Each row is shifted at random along 7 fixed directions that mean nothing.
Known rows, with every step that occurs
R -> L -> F -> U: [-347  217  -14  -33  -42  439  154   61  -76   98  -51  -89  148 -254
  132  -85 -102  -51  166   88 -165 -127  221  -70  110  218  -84  -26
    3 -193   36  163 -205  -44 -134   86   92   49   38 -197  260 -174
  365   26 -340  192 -435   73   36 -103  349 -272  119 -252  -11  260]
L -> W -> D -> R: [-259   41  -86 -125   29  219  153   40 -104   50 -142  -73  189 -266
  152 -148   17    5  125  200   46    9  196  -71   90   67 -261   -6
  112 -153  203  360 -150  229  -52   55   65  160  -99  -42  253 -285
  462 -119  -69  222 -224  133   16  -46  -67  -67  -57  -62   83  404]
L -> D -> W -> R -> G -> H -> U: [-120  181 -122 -222  -30  268   74  313 -143  -60  -11 -303  248 -344
  140  -27  167  174  -75  115  289   65   69 -174  -19  -69 -201  -85
  108 -274  102   23  -88  372 -105  181  104  137 -132  362  170 -293
  293 -143   47  185 -163  218   80 -136 -167 -206   42  137  -33  146]
F -> Q -> X -> U -> D -> R -> L -> G -> H: [-149  246  157   59  119  619  -42  368 -475  -83 -160   55  367 -375
  158  218   82   17  -10  279    7 -247   39 -327 -169 -184  105 -288
 -183 -150  142 -139  126  201 -240  -80   97  153  209 -386  259 -357
  451  -81  256  245 -353  -34   85 -126 -128 -284   38  169    5  150]
W -> R -> L -> G -> H -> U: [-375   83  -51 -201 -119  178  297  287 -135   82   12 -239  217  -96
  116  -64 -197  110   29  -51  103   89  113 -162  133  336 -168   35
   69 -279  -70 -116 -117 -111 -163  -15   72  -30 -188    6   12  -73
  356 -174 -331  238 -308  323   54   26  137 -114  102  -93  -10   22]
F -> U -> X -> Q -> R -> G -> H: [-351  166  213  150  178  339  206  441 -171  119  126   28  115  -97
  147  -93 -177  205 -109   54 -126 -110  -69 -219  268    1  -13   98
 -370 -123  -47 -123   -3 -173 -147 -105   57  256 -223 -324 -106  -56
  102 -165  -43  429 -369   83  -36   76  -37  -54   54 -223 -246  -15]
F -> U -> X -> Q -> L -> W -> D -> R -> G -> H: [-275  199  432   63  237  280   48  379 -182  100 -149  192  199 -310
   52   25   42  130 -221  266   16 -253  212 -231  177 -127  -89  -83
 -245 -217  194  -48  180  -58    3  -40  175  343   42  -75    4 -239
  193   -3  333  293 -222   79  -23   70 -302  -92   87   61 -117  185]
F -> Q -> L -> W -> D -> G: [-271  237 -102   69  181  426  141   82 -238  -45 -179  -10  229 -178
  218 -131  -27    6  243   41    3 -147  430 -259  -15  -54 -235   82
 -234   -5   58  124   57   30   32   24   24  189  -41  -92   66    0
  381   82   26  180 -334  156    2   71  -29 -251  -11    6  193  298]
F -> G -> H -> R -> D -> X -> Q -> L -> W: [-349  114   13  -27  -12  128   66  329   10  -20  -28 -108  126 -174
  161  -43   70    7 -145  -80   -6 -495  166 -260   74   97   32  -19
    4  -88   97    6  -55  102 -148 -174  155  152 -232 -243  -10  -67
  323 -135  158  212 -431  319 -101  -91  126  -24   80   83 -305  -36]
X -> U -> D -> W: [-336  191   89  146   87  285  177  270 -177    7   12  -40   76 -202
  220 -210  -78  236   50   70  164  154  155  101  214  -52  -11 -177
    1 -257  -11  139  -23  -36  -52  100   41  271   41 -137  216  -62
  165  -92  -39  201 -278   67   41  -19 -101  -60  -62   61  -13  289]
X -> Q -> D -> W -> R: [-337  160 -204  151   72  144  168  338   16   29  -44 -127   49  -91
  280 -368   61  144  -31 -108  114  -87  166   61  223   78 -112   31
    4 -142   -5  220  -39   15 -302  -98  -73  235 -328  -77   71   -5
  189 -214  -60  169 -390  120  -46  -36  117  112  -37  -96    5   93]
H -> G -> L -> F -> Q -> D -> W -> R: [-143  392   62  -50   84  448  203   83 -318   91  -74 -221   82 -247
   63  -22  307   93  182   93   67  -62  152 -133   97 -149 -182  142
  -53  150  221  116   91   78  -84   57   42  167 -111 -198  188  -46
  490  118  103  381 -287  161   37   50  -59 -265  157   53  -81  -88]
D -> W -> R -> U -> X -> Q: [-380  124  169  213   41  315  123  308 -115  326  -77 -122  136 -125
  124 -244  114  128  -37  100 -124 -193 -100  -52   54    6  -22 -283
  -60 -181   89  133   -6  158 -326 -170   29  206  -62 -359  174 -297
  262 -289   54  233 -345   39  -50  -23  116 -176  -14   62  -40  429]
D -> G -> R -> L -> F -> U: [-317  226  164   21  -39  504  239   -1 -314  163   73 -163   49 -313
  154  -34   -5  -57  106  166 -181 -141  112 -242   45   19   73   75
 -239    9  133  -32   25   50    9   28  -88  111   38 -552  156 -180
  454  -61  -93  324 -416   88   26   77   24 -202  137  -53 -168   90]
W -> R -> U -> D: [-280   78  104    3  107  247   50  392 -198 -120 -125 -122  243 -149
  218 -185 -131  241  -20   37  281  187  213  -75  171  -74 -174 -108
   37 -430   89   50 -109   86 -198  132   80  275  -19  182  213 -163
  175  -91   18  119 -166   48   -7   46  -75 -178  -68  163  -70  330]
R -> L -> G -> U -> X -> Q -> D: [-305  248  535   69  343  299  298  495 -323  265  -45  199  130  -53
  115  -33 -251  245 -294  266   79 -300  224 -111  264  -92 -206 -383
 -118 -234  244 -154   53 -204   29 -198  225  298  162 -180  158 -187
  207  -95  -55  415  -95   36   76  135 -167  -22   16   57   37   40]
Q -> R -> U -> X -> F: [-359  261  248  -10  254  322  380  155 -282  145 -204   51  341  -70
  -85 -123 -323  -51 -139  257  -49  102   85 -151   99  -10 -299   76
 -290  -86  100 -190  -46 -150 -175  -68  150   27  -17 -460   62 -317
  395   -7 -334  286 -212   47  -48  186  -53 -368 -245   -2  100  561]
W -> D -> R -> U -> X -> F: [-436   41  304   -5  183  115  119  328  -96   90 -121   64  220 -185
   59 -186 -301  122 -155  201   81   86  270  -59  371   41 -155  -27
   24 -388   27   65   37 -194  -23    2  166  205 -105 -124   85 -271
  191 -117  -41   76 -182  103  -72  165  -35 -134 -192  122   -6  459]
H -> G -> L -> W -> R -> D -> X -> F -> Q: [-331  171   56  -94   90  112  163  153  -65  -23 -247  -47  158 -167
   94  -25  -36   63   87  -94  212 -124  354 -149  286   39 -197   61
  119  -52   83   49  -77  -22  -49  -46  101  139 -321 -136   77   -6
  440  128   51  169 -266  418   -6    2  168 -185   -3   82 -146   78]
G -> R -> U -> D: [-251   82   97   29   64  324  207  241 -265  -69   22 -136  106  -82
  179 -192 -116  174   48   24   72  141   64 -233   56  -46 -122   22
  -75 -148   21  -99  -43  -50 -125   57  -85  266  -50 -306  104 -125
  358 -164  -79  284 -302   53   19  145 -167 -170 -119   88 -138  339]
Q -> L -> W -> R -> U -> X: [-490   79  199  184   16   10  125  283 -120   61  -18 -123  261  -70
   83 -223 -176  115   46  -20   68  293  374  -53  231   76  -95  -41
 -250 -316   25    9   43 -198 -145  148   22  235  -90  -29   74  106
  193   23  -41  286 -272  145  -36  134   20 -270   58  126 -126  265]
X -> U -> D -> W -> R -> L: [-291  144 -191    3  -53  386  272  -62  -79  -54 -153 -164  123 -223
   58  -91  233  -95  226    8  -21   95   24  -40 -102  123  -93  -14
  -28   83   91   22   78   27 -276    0 -163   66  -21 -405   43 -180
  534  -86 -234  151 -506  135   79  -75  -53 -174  -76 -100   76  255]
X -> Q -> L -> H -> R -> G -> U -> D: [-284  154 -126 -241  169  139  169  400   62 -159  -97 -176  303 -132
  155  -59 -106  289   -6 -252   78 -104  206 -243   89  129 -293  160
   94 -196    8 -428  162 -199 -213 -103   28  140 -209  129 -180 -111
  346  -56   23  165 -309  254   -2  120   20 -101    3   51   38  128]
F -> Q -> L -> W -> D -> X -> U -> R: [-471   99  129  125  182  104  207  204  -95  175 -425   63  149 -118
  120 -282  -64    6  130   42   -1 -194  366  -72  107  245 -153   -9
   16 -332   67   -6   76 -185 -330 -184   74  212 -179 -259  204 -205
  440  -80  -50  140 -486  285  -55   66  203 -272  -80  115  190  305]
G -> L -> H -> U: [-425  336  265   81   14  235  313  270 -342  152   -6  322  156 -114
  269 -139 -358  277 -152   93  113 -138  240  -42  381  -26    5 -191
 -299 -285   44  -37 -137 -398  108  135  215  305  113 -198  112 -106
   73  115 -221  302  -53  101   41   65  -16 -104  157  -73  -48  236]
H -> L -> D -> G -> R -> U -> X -> Q: [-336  195  272   65   38   94  192  337 -162   28 -103  329   56 -279
  337 -146  -62  149 -421   88  246 -335  447 -171  305 -114  -64 -331
 -332 -166   96  -80  189 -153   70   65  126  490   15 -128   -1  -78
  184  -21  -14  102 -111  248   21   47  -29  -22  -51 -143   23  280]
U -> D -> X -> F -> G -> H -> R -> L: [-352  152  395 -108  128  270  200  395 -154   20  -98  122  169 -258
   31  161 -220   67 -235  147  219 -282  183 -137  286  -73    7 -152
  118 -260  223 -100  -51  -86   34 -118  335  106   13 -241  -69 -250
  336   17   41  108 -160  250  -77   16 -110 -122 -101  144 -283   52]
W -> R -> L -> G -> U -> D -> X -> Q: [-427  -10  279  -37  124  216  288  376 -120  379 -217   25  -34  -46
  152 -135  -39  172  -89  106   96 -413   83 -131  223  181 -114 -211
  127 -140  195 -137   19  -71 -183 -369  148  219  -30 -353  121 -335
  391 -342  -67  227 -292  285    1  -28   77  -16   16  -34  -18   35]
R -> L -> G -> H -> U: [-367  245   94  -32   20  401  304  323 -376   41   89  -70  290  -81
  186  -80 -306   59  -25   29   -5 -108   65 -256  -31   77   26 -119
 -236 -154 -112 -226  -54 -168  -47  -30  137   58    4 -358   61  -63
  350  -92 -191  310 -329  148   25  108   19 -187   23   65  -10  144]
W -> R -> D -> G -> U -> X -> F -> Q -> L -> H: [-232  208  148 -130  216  254   40  349 -231   22  -36 -127  445 -269
   36   95  -98  236   68  -37   38  135  259 -266  229  -34 -319   80
   73 -317  105 -275  178  -84  -46  -52   63   18 -145   71  -76 -153
  189   60  130  205 -196  174   85  160  -50 -363   34  282  -69  232]
H -> G -> R -> D -> X -> F: [-336  118   89 -255  185   95  293  283 -143  -14  -38 -232  237  -74
   12  -70 -317   51  -98   -6  219  154  133 -185  357   89 -376  210
  244 -153  -24 -171  -65   -1   -6 -150   26  -70 -456 -251   21  -74
  540 -103  -80  247 -163  325  -14  216  -32 -134 -212  209 -121  226]
Q -> X -> F -> U -> R -> L -> D: [-443  234  528  122  315  316  147  372 -299  275 -288  203  153 -174
   54 -135 -184    7 -200  257    5 -304  222  -16  292   -3   60 -249
  -74 -473  212 -141   -4 -248 -112  -50  184  268   72 -344  275 -215
  356  -34  -58  294 -392   45 -104   12   55 -200   79   76  -80  244]
H -> L -> D -> W -> R -> U -> X: [-413   25  148   61 -142  126   98  258  -69  212   18  -85   60 -216
  152 -241  219  137  -65   65   85  -26  216   -2  268   85   37 -285
   10 -309   57  233   87  -31  -72  152   86  348  -46  -64  200   -2
  232 -176  -41  177 -318  229  -24  -88   94 -174   79  -63 -109  234]
X -> U -> R -> D -> G -> H -> L -> W: [-117  311  361 -155   25  541  312  -31 -558  199    4 -155  214 -320
  -68   73  253   30  -16  313 -131 -140 -247 -299 -158  -76 -152  -97
   28   96  268 -168   90  184    3  -79   77   75  201 -578  184 -326
  635 -109   40  510 -369  130  113  142 -337 -200   95  125 -135  131]
H -> R -> U -> X -> Q -> L -> D -> G: [-365  233  296  -10  175  179  191  258 -157  118 -124  255   63 -241
  195  -61  -36  117 -343  113   97 -308  399 -185  291  -62 -146 -167
 -396   27  173 -138  220 -248  116   48  167  368   98 -151  -85  -35
  199   -6  -68  194 -158  231  -21   93 -124 -160   79 -178   31  212]
R -> U -> D -> G -> L -> H: [-279   54 -113 -202   84  502  255  140 -243 -134 -124 -135  349  -84
  177 -125  -66  143  -49  -67   10  -42  241 -412  -54   60 -197   46
  -66  -35  -16 -305   29  -96  -87  -45  117   76   56 -333  -12 -192
  429 -176 -216  172 -288  169   70  146  -14 -285 -139   10  123  318]
W -> R -> G -> L: [-329  190  -42 -141   17  184  277  222  -77   54 -209  -99   91  -25
  105 -153  -56  100 -121   96  208 -314   86 -162  194  122 -285   -8
   59 -251  201   45 -255  170 -200  -97   41  138 -144  -66  192 -275
  420 -119 -238  247 -188  143   -9    9  194  -84  -20  -69   98  -74]
G -> L -> F -> Q -> R -> D -> W: [-475  192  -11  -22   40   78  -32  215   70  -46  -73 -311  106 -163
   82 -230  -37  266  -12 -219  208 -127  414  -34  339  127  -31  166
  334 -532   63  226 -154  156 -303   43  148  160 -379   16  334  128
  172  -59  159  232 -408  235 -112    4  449  -23  -92  252 -120  -37]
G -> U -> R -> L -> H: [-382  174  247   45   40  188  148  196 -242   65  298 -112  263 -248
  184  -68 -239  381  276  -76  -62  312  184  -67  258   22    8  -55
  -24 -306  123 -145  -38 -247  -32  161   63  194  -56 -111   -5   -4
  191   50  -33  378 -206   87   66  125  -21  -34  166  128 -292  123]
D -> W -> R -> L -> H -> G -> U -> X -> Q: [-256  194  179  108  -27  201   10  358  -68  124   70  -30  205 -356
  288   38   96  325  -22   13   55  -90  206   37  208 -126   93 -463
  -44 -269  224   60  100  119 -133   11  153  321  -17  124   11 -236
  146   29  280  201  -86  153   53 -200   18   23  286   66 -230  208]
X -> U -> D -> G -> R: [-197  151  116   43   80  432  322  212 -414   87  -78  -36  -14 -168
  257 -149  -19   80  -97  228   60 -181  -72 -199   26  -93  -39 -120
 -141  -60  141 -105   63  107  -86 -146 -103  274   80 -541  181 -365
  443 -272  -69  324 -341   53   57   81 -243 -114  -43   32   -8  175]
D -> X -> F -> U: [-334   74 -183    2  -16  314  220  234    9  119 -103  -24  144 -210
  278 -183 -191  -19  137   74 -127  -12  127  -48  257  311 -132    5
   23 -173 -135   90 -245  -46 -142  -97   77    0 -184 -265  159 -217
  294 -123 -418   65 -401  186   62 -154  355 -317   -9 -244   -7  369]
W -> R -> U -> D -> G -> H: [-277  -34 -118  -80   29  353  177  432 -222 -155 -219 -144  197  -59
  295 -278  -28   58 -284  -45  195 -170   76 -304 -119   35  -44  -25
  -71 -247  -43 -190  -22  124 -342 -157   81  195 -125 -207   16 -345
  310 -373  -91   22 -363  157  -36   69   29 -142 -217   97   54  223]
F -> X -> U -> D -> R: [-378   46   62  -21  137  276  218  207 -243  -51  -26   56  228 -324
  169  -15 -109   41   33  231   74  210   35  -82  174    3 -153  -50
  -16 -197   43   11   53   43  -90   18    9   59  -49 -345  220 -139
  359 -128 -104  196 -290   27   63   71 -107 -291 -130   62   97  346]
R -> U -> D -> G: [-374  132  196    2  223  506  315  254 -377   15  -44    3  135   -9
  181 -213 -214  113  -66  130   68    0  105 -273   35 -129 -141   19
 -273   66  -58 -155   52 -108   77  -18   66  209   84 -461   35 -132
  318 -195 -165  222 -248   83   -7  263 -225 -161 -191   11   75  312]
F -> U -> D -> W -> R -> L: [-394  168  254   22  198  321  142  332 -165 -107 -302   15  310 -265
  134  -79    1   83  -67   20  299  150  266   41  111 -106  -55 -206
   10 -514  179  -16   44  121 -201   87   58  177  -16   23  196  -48
  251   49  141   69 -202   74   -2   86 -162 -144 -160  340   41  365]
L -> G -> H -> R -> U -> D: [-238  114  218 -166  136  356  318  334 -370  -54  -83   -5  202  -99
  168  -97 -105  122 -209   37  149 -127  127 -260  -75  -54  -23  -29
 -292  -65   42 -233   20 -208   21   43  166  281  112 -297   -2 -158
  342 -159  -94  208 -202  218  -65  153 -198 -166 -115  -29  -43  206]
D -> G -> H -> L -> W -> R -> U -> X: [-263   14   45   70 -222  343  132  286 -275   97  -40 -168  249 -212
  236 -132  170  -17 -148  102  -81 -229   -5 -274 -135   24  117 -302
 -176 -178   61   -1   70  219 -234  -95   98  223   27 -329  113 -278
  404 -228   49  215 -391  164   21  -41   77 -287   64   63 -130  192]
L -> H -> U -> X -> Q -> R -> G: [-321  206  120   63  160  276   53  514 -144  134   39  -58  336 -124
  213  -80 -290  294 -112  112  -29 -231   35 -151  206  -90  -46 -177
 -177 -353   28  -40   21   58 -208  -81  186  260  -91  -11  104 -337
  142 -144  120  393 -236   70  -70  -28   30 -145  138  -69 -118  196]
R -> U -> X -> F: [-255  301  220  124  194  356  145  295 -303  -19  -27   75  407 -215
  130  -76 -330   62  -40  193    3  105  183 -104  108 -178 -150 -224
 -292 -200   41  -69  -74  -93  -26   91  174  151  116 -214  121 -240
  220  128 -114  180 -136  -58   24   90  -25 -419 -149  126  -17  571]
Q -> L -> G -> U -> X -> F -> D -> W -> R: [-263  175   50  -71  138   66  315  187  -80  178  -76 -152   72 -200
   93 -117  199   55  -13  195   15   41  266  -41  108  124  -87 -102
  -80 -162  154 -124  179 -126  -12  -41   45  157  -17 -199   39 -139
  344  -31 -146  207 -313  239    4  -38  -29 -313   14   69   47  141]
D -> W -> R -> G -> U -> X -> Q -> L -> F: [-441  359  301   63  182   38  263  304  -50  262 -149  -33  120 -143
  -40 -159    4   81 -150   98  100 -195  184  -16  152  -52 -203   59
 -280  -51  171 -216  234 -134 -142 -105   94  190 -117 -195  -30 -248
  279   40   76  253 -196  178  -52  158   30 -172  -70  133   85   90]

Rows
[-301  156  256  -84   17  356  288  279 -179  258 -195  -98  215 -227
   28 -106   46  -35  -34  188 -142 -349  -88 -227  -59  159   18  -73
   72 -170   32 -221  -12   46 -208 -244  194   77  -50 -531  144 -414
  600 -145  -23  251 -500  275  -50    7  163 -315    1   26 -137  165] => D -> X -> F -> U -> R -> G -> H -> L -> W
[-178  186   33 -151   -9  281  171   72 -114 -128 -115 -139  147 -263
   57   35   79  -91   82  221  104   47  388 -311  -32  -17 -252  211
 -256  149  158 -152   75   40  -19  136  115  110   72 -210   46 -301
  481   92 -143  145 -229  238   39  -21  -91 -422  -55  -36 -107  199] => Q -> L -> F -> G -> R -> U -> D -> X
[-280  203  101 -101  121  165  108  358  -49   17  -27  -27  214 -260
   62   79   67  107 -199  214  -42 -165   42 -315   27   10 -144 -165
   50 -137   33 -157  177   55 -153 -103  131  138  -92 -154  -13 -225
  388  -65  123  339 -368  153   45   44 -174 -251   31   87  -38  173] => F -> D -> R -> G -> H -> U -> X -> Q -> L -> W
[-302  163  -57  -70   33  344  204  224 -230 -206 -176  171  296 -226
  338  -31 -131   20  -79   -1  219  -71  328 -135   16 -118   -2 -127
 -379  -64   58 -124  169 -132  -10  121   78  260   80 -110 -120 -239
  273   71 -105   58 -196  201   34   19 -185 -136   -2 -145   57  222] => W -> R -> L -> H -> U -> D -> G
[-246  176   22  -19   54  153  288  269   -9  139 -136 -115   94 -161
   94 -140   48   29  -55  185   57 -123  -21  -11    1  -17 -137 -120
 -106  -99  139  -43   -6  164 -138 -111    8  168 -115 -189   50 -481
  348 -109 -135  152 -226  161   21  -56   44 -183 -133   26   55  179] => D -> W -> R -> G -> U -> X -> F
[-215  181  220  154   78  141  168  485   37  137    7  125 -245 -148
  331 -138  137  279 -345  189   69 -534   47   48  197 -144  101 -355
 -184  -81  211  156   71   74  -17 -110   51  577   -5  -87   80 -309
   77 -189  103  262 -205  118   -1 -128  -94  182  107 -155 -153 -213] => H -> R -> G -> U -> X -> Q -> D -> W
[-203  274  337  -37  120  439  181  203 -435  231   -6  122  252 -228
  119  127   78  188 -153  172  -64 -296 -110 -273  223 -198 -146 -202
 -260   43  289 -159  181  -67  100  -95  110  218  104 -393  -27 -277
  259  -28  127  480 -138   98  115  123 -336 -243  199   16 -191   96] => W -> R -> D -> G -> L -> H -> U -> X -> Q
[-230  116  -36  -95  -20  250   98  106  -66  -89   -6 -342  205 -353
  112   21  140  197  243   38  244  320  355   37  112   75 -103 -120
  119 -224  142  113   50  153  -64  203   -7  133   87  189  186  -31
  323  -36    2  161 -254  238   87 -139  -86  -83   96    4  -35   69] => X -> U -> D -> W -> R -> L -> G
[-227  105 -163 -133 -155  352  245  157  -49  -53 -186 -100  110 -186
  106  -35  191  -15  -20  -14   92  -21  -72  -99 -111  158 -117  -94
  120  -78   56  -45   -7   84 -311  -59   40   58  -80 -204  -42 -282
  462 -134 -214  149 -411  213  104 -107  -71 -183  -70  -70   10  230] => G -> H -> U -> D -> W -> R -> L
[-229  197  -16  -99   88  328  157  290 -220 -256  -29  112  364 -214
  277   77 -182  186   -5   43  223   23  286 -261  150 -179 -119  -63
 -341   -3   21 -245   77 -147  133  151  193  234   46  -91  -47 -159
  270  160   -9  213  -56  194  132   30 -238 -350  -48   12  -73   79] => R -> G -> L -> H -> U -> D -> X
[-320  -55    8   82 -159  140  -92  243  -46 -117    9 -125  273 -338
  295 -160   94   72   87   79  -31   39  288 -110   96   23   98 -263
  -30 -361   38  272  129  150 -114  159   81  361  -52    0  241  -85
  297  -59  228  124 -359  123    5  -62   45 -175   34  142 -152  325] => H -> L -> W -> D -> R -> U -> X
[-206  119  154 -234  -35  407  371  -40  -73  111 -142  -24  -54 -211
   -8  142  146    6  102  244  -92 -180   34 -286  129  120 -198  101
  -21  319  215 -123  -45 -110  121  -42  143   82  121 -488  -51 -317
  536  -17 -352  196 -286  332   65  -47 -101 -320   46 -222 -206   66] => H -> R -> U -> D -> X -> F -> G -> L
[-351  199  407   65  134  440   51  494 -321  263   69  115  155 -269
  129   67 -272  246 -145  116   14 -306  152 -253  315  -68   43 -366
  141 -378  -16  -95   67 -177   43 -102  289  195   28 -187   51 -148
  166 -100   65  284 -358  166   46   44   13 -303   95  121 -171  180] => R -> L -> D -> G -> H -> U -> X -> F -> Q
[-130   33 -194   33 -105  252   51  365  105  -89   28 -172   87 -229
  264 -116  235  155 -229  -89 -104 -171   39 -122   -5  136  -13 -178
   42 -106    3   79    5   79 -347 -101   51  240 -173  -78  -41 -177
  213 -276  -52  146 -420  150   59 -158  102  -96   -5 -144 -150  130] => G -> H -> R -> U -> X -> Q -> D -> W
[-258  172  154   22  -64  218  109  265 -328  -20  -54 -115  134 -269
  331 -145  133  115 -109  113  178 -227  113 -134   11 -171   77 -261
  -83 -281  229   44   36  356  -19   34   20  358    5  -56  309 -171
  270  -57  268  210 -232  140   40   -1 -106    4  108  359 -161   31] => H -> L -> W -> R -> D -> G -> U
[-202  200   61  294   22  356 -125  336 -244  159  -24   29   69 -232
  319 -238  244   84  -60  127 -129 -510  128 -208   64 -107  144 -385
 -336 -124  202   85   86   28 -281  -23   72  502  148 -262  216 -247
  191 -149  166  291 -503  -68  -65 -230  103 -318  302  -75 -233  241] => W -> R -> U -> X -> Q -> L -> D
[-305  138  134  -28  -22  236   95  137 -240  -74  104  -73   24 -435
  246   50   59  135   50  193   94   37  200  -76  313  -58  105  -31
  -75  -55  113   16  174  -38   43  142  135  248   24 -315  246  -40
  366   50  123  299 -335  138   38  -41   15 -275  214   29 -224  -89] => H -> G -> L -> F -> X -> U -> D -> R
[-238  241  -17   91   29  333  -27  235  -66   -2  -93 -186   69 -271
  194 -158   23  111  177   28  -92 -279  274  -42   46  160   19 -120
  239 -350   92  164  -47    7 -452  -28   52  241  -26 -106  366 -277
  361  -61  -85  221 -652   56    3 -120  430 -191  150  -90  -59  -45] => X -> U -> R -> L -> F -> Q -> D
[-213  122   68   30   38  163  125  294  -12   22   60   35 -106 -200
  391 -125  116  157   89  105  -45 -364   -3 -134   94   -4  -14 -144
 -124   66  162   35 -105  177  -62 -106   99  346 -161 -277   68 -328
  200 -146  -52  228 -331  222   54 -155   99   82   74 -111 -286  -89] => F -> G -> U -> R -> D -> X -> Q
[-350   40  -40   16   93  118  255  168   39   -4  -39 -218  128 -145
   79 -222   19   15  -96   47  -68  103  189 -144   32  124  -27  -93
  112 -287  -61  -45   38  -62 -195  -43  -81  114 -223 -406   44 -157
  404 -184 -182   93 -431  167  -46   63   93 -287 -300  145    6  501] => G -> R -> U -> X -> F -> D -> W
[-132  281   30  -64   47  424  175  -58 -117  209   74 -386   12 -260
  -43   10  458  -17  110  216 -345 -113   13 -327 -116   30 -128   14
  -23  297  120  -98  281   52 -135  -69  -44  100   -6 -554   29 -199
  672  -68   43  405 -513  146    1  -19  -52 -442  164  -59 -137  312] => H -> G -> R -> U -> X -> Q -> L -> F -> D -> W
[-230  175  253  -14  152  194  239  278 -157  298  -90  -20   -6 -218
   57 -147  140   94 -146  299  119 -269   55  -41  107 -156  -66 -231
  -97 -109  268    9   42   76   41  -20   94  351   28 -172  150 -471
  303 -158  -16  252 -209  162  -18  -88 -132 -175  -26   27  -50  155] => L -> D -> W -> R -> G -> U -> X -> F
[-249  153  233   18    2  319  149  100 -408  -77  152 -116  261 -424
  154   63  130   69  -34  167   -7    5   59 -219  -19  -97   71 -144
 -107 -154  125  -89  142  142   57   79   73  148   48 -357  157  -12
  381  -23  180  325 -373  155   58   65 -138 -238   85  202 -209   22] => F -> X -> U -> R -> D -> G -> H -> L -> W
